Here is a tiny trained network, its code and every weight. The questions are about switching its units off for an input and a class, where a switched-off unit gives its printed mean instead of its output.

import numpy as np


def w(rows, s, z=0):
    codes = np.array(rows[::2]) - 128.0
    scale = np.full(codes.shape[1], s)
    scale[-1] = z or s
    return codes * scale


def norm(h):
    return h / np.sqrt((h * h).mean(-1, keepdims=True) + 1e-5)


def f(y):
    return np.maximum(y, 0)


def log_softmax(a):
    a = a - a.max(-1, keepdims=True)
    return a - np.log(np.exp(a).sum(-1, keepdims=True))


def net(x, mask):
    res = np.array(x, float).reshape(1, 4) / 4 @ E
    u = 0
    for l in range(2):
        y = f(norm(res) @ A[l][:, :-1].T + A[l][:, -1])
        res = res + np.where(mask[u : u + 3], y, B[l][:, -1]) @ B[l][:, :-1]
        u += 3
    return log_softmax(norm(res)[-1] @ U[:, :-1].T + U[:, -1])


A, B = {}, {}
E = w([
[126,159,5,115,144,56,137],'x0',
[111,123,115,184,94,139,174],'x1',
[112,61,140,83,146,98,152],'x2',
[254,77,91,128,88,108,146],'x3',
],0.0097)
A[0] = w([
[52,1,103,19,45,115,126,87],'L0N0',
[87,77,80,206,102,173,207,3],'L0N1',
[190,138,142,18,224,121,10,9],'L0N2',
],0.0094,0.0036)
B[0] = w([
[108,248,86,120,94,193,88,253],'L0N0',
[130,29,237,69,62,90,188,210],'L0N1',
[107,73,178,235,28,106,216,248],'L0N2',
],0.012,0.0044)
A[1] = w([
[173,114,189,86,119,184,85,2],'L1N0',
[246,108,86,156,70,215,114,73],'L1N1',
[169,152,103,20,144,205,44,4],'L1N2',
],0.012,0.0022)
B[1] = w([
[181,233,94,238,214,138,195,170],'L1N0',
[5,146,145,126,154,155,98,255],'L1N1',
[84,176,62,154,73,174,144,144],'L1N2',
],0.014,0.0095)
U = w([
[136,64,218,146,6,86,228,85],'0',
[100,207,101,127,83,198,88,107],'1',
[33,109,149,107,172,146,56,135],'2',
[205,165,73,163,186,86,201,249],'3',
[179,134,139,143,114,109,175,70],'4',
[245,29,165,17,216,109,30,2],'5',
],0.012,0.009)

Each question gives the input, the list of numbers given to net, and the class t.
The units are the neurons (one row each of A and B). Each row of codes is followed by its name. A weight is (code - 128) times the scale printed after its matrix; where a second scale follows, it is the last column's (A, B and U).
mask holds one flag per neuron, layer by layer. A switched-off neuron (its flag False) gives its mean, the last column of its row in B, instead of its output. The means were averaged over made-up inputs and are rounded, as every weight is.
A unit's drop is (log p(t) with every unit on - log p(t) with that unit switched off) / (log p(t) with every unit on - log p(t) with every unit switched off).
The circuit of an input: a set's keep is (log p(t) with only the set's units on - log p(t) with every unit switched off) / (log p(t) with every unit on - log p(t) with every unit switched off). Starting from all 6 units, units are removed one at a time, each time the one whose removal leaves the highest keep (on an exact tie, the one counted first), for as long as the keep stays at least 0.8.
circuit, biggest first: the units of the circuit, biggest drop first
unit that matters most: the unit with the biggest drop
k most important neurons: the k neurons with the biggest drops, biggest first
k most important neurons of layer l: the k neurons of layer l with the biggest drops, biggest first
drop of u: that unit's drop, to one decimal
input [-5,-1,-3,-2], class 3: circuit, biggest first : L1N0; L1N1
input [-2,-8,-3,5], class 0: circuit, biggest first : L0N2
input [3,4,1,8], class 2: 2 most important neurons : L1N1; L0N2
input [-6,8,-3,-4], class 0: 2 most important neurons : L1N1; L0N1
input [3,-7,8,6], class 1: 3 most important neurons : L0N0; L0N1; L1N1
input [-7,-4,0,-1], class 3: 3 most important neurons : L1N0; L1N1; L0N1
input [-7,5,2,-3], class 3: circuit, biggest first : L1N0; L0N2; L1N1
input [6,7,8,8], class 1: circuit, biggest first : L0N0; L1N1
input [7,8,4,3], class 0: 2 most important neurons : L0N1; L1N0
input [5,0,8,-8], class 1: 2 most important neurons of layer 1 : L1N1; L1N2
input [8,-6,-6,-7], class 3: 2 most important neurons : L1N1; L0N0
input [-6,-5,7,1], class 1: 3 most important neurons : L0N0; L0N1; L1N0
input [8,-4,3,-6], class 3: 2 most important neurons : L1N1; L0N1
input [4,-8,-6,-1], class 0: unit that matters most : L0N2
input [5,4,-2,7], class 2: 3 most important neurons : L1N1; L0N2; L1N0
input [7,0,-4,-3], class 3: 2 most important neurons : L1N1; L0N0
input [8,2,-3,8], class 2: 3 most important neurons : L1N1; L1N0; L0N2
input [-4,4,6,4], class 1: 2 most important neurons : L0N0; L1N1
input [3,-5,6,-6], class 1: 3 most important neurons : L0N0; L0N1; L1N1
input [5,-5,0,8], class 2: 2 most important neurons : L1N1; L0N1
input [-1,8,-4,1], class 0: most important neuron of layer 0 : L0N1
input [3,2,8,7], class 1: 2 most important neurons of layer 0 : L0N0; L0N2
input [-6,-5,0,-2], class 3: 2 most important neurons of layer 1 : L1N0; L1N1
input [2,-8,-6,8], class 0: 2 most important neurons of layer 0 : L0N2; L0N0
input [0,-4,0,4], class 0: drop of L0N2 : 2.7
input [-8,-5,1,6], class 3: drop of L1N0 : 1.1
input [-7,2,-1,2], class 3: drop of L0N0 : 0.1
input [-2,-5,8,-3], class 1: drop of L0N0 : 2.3
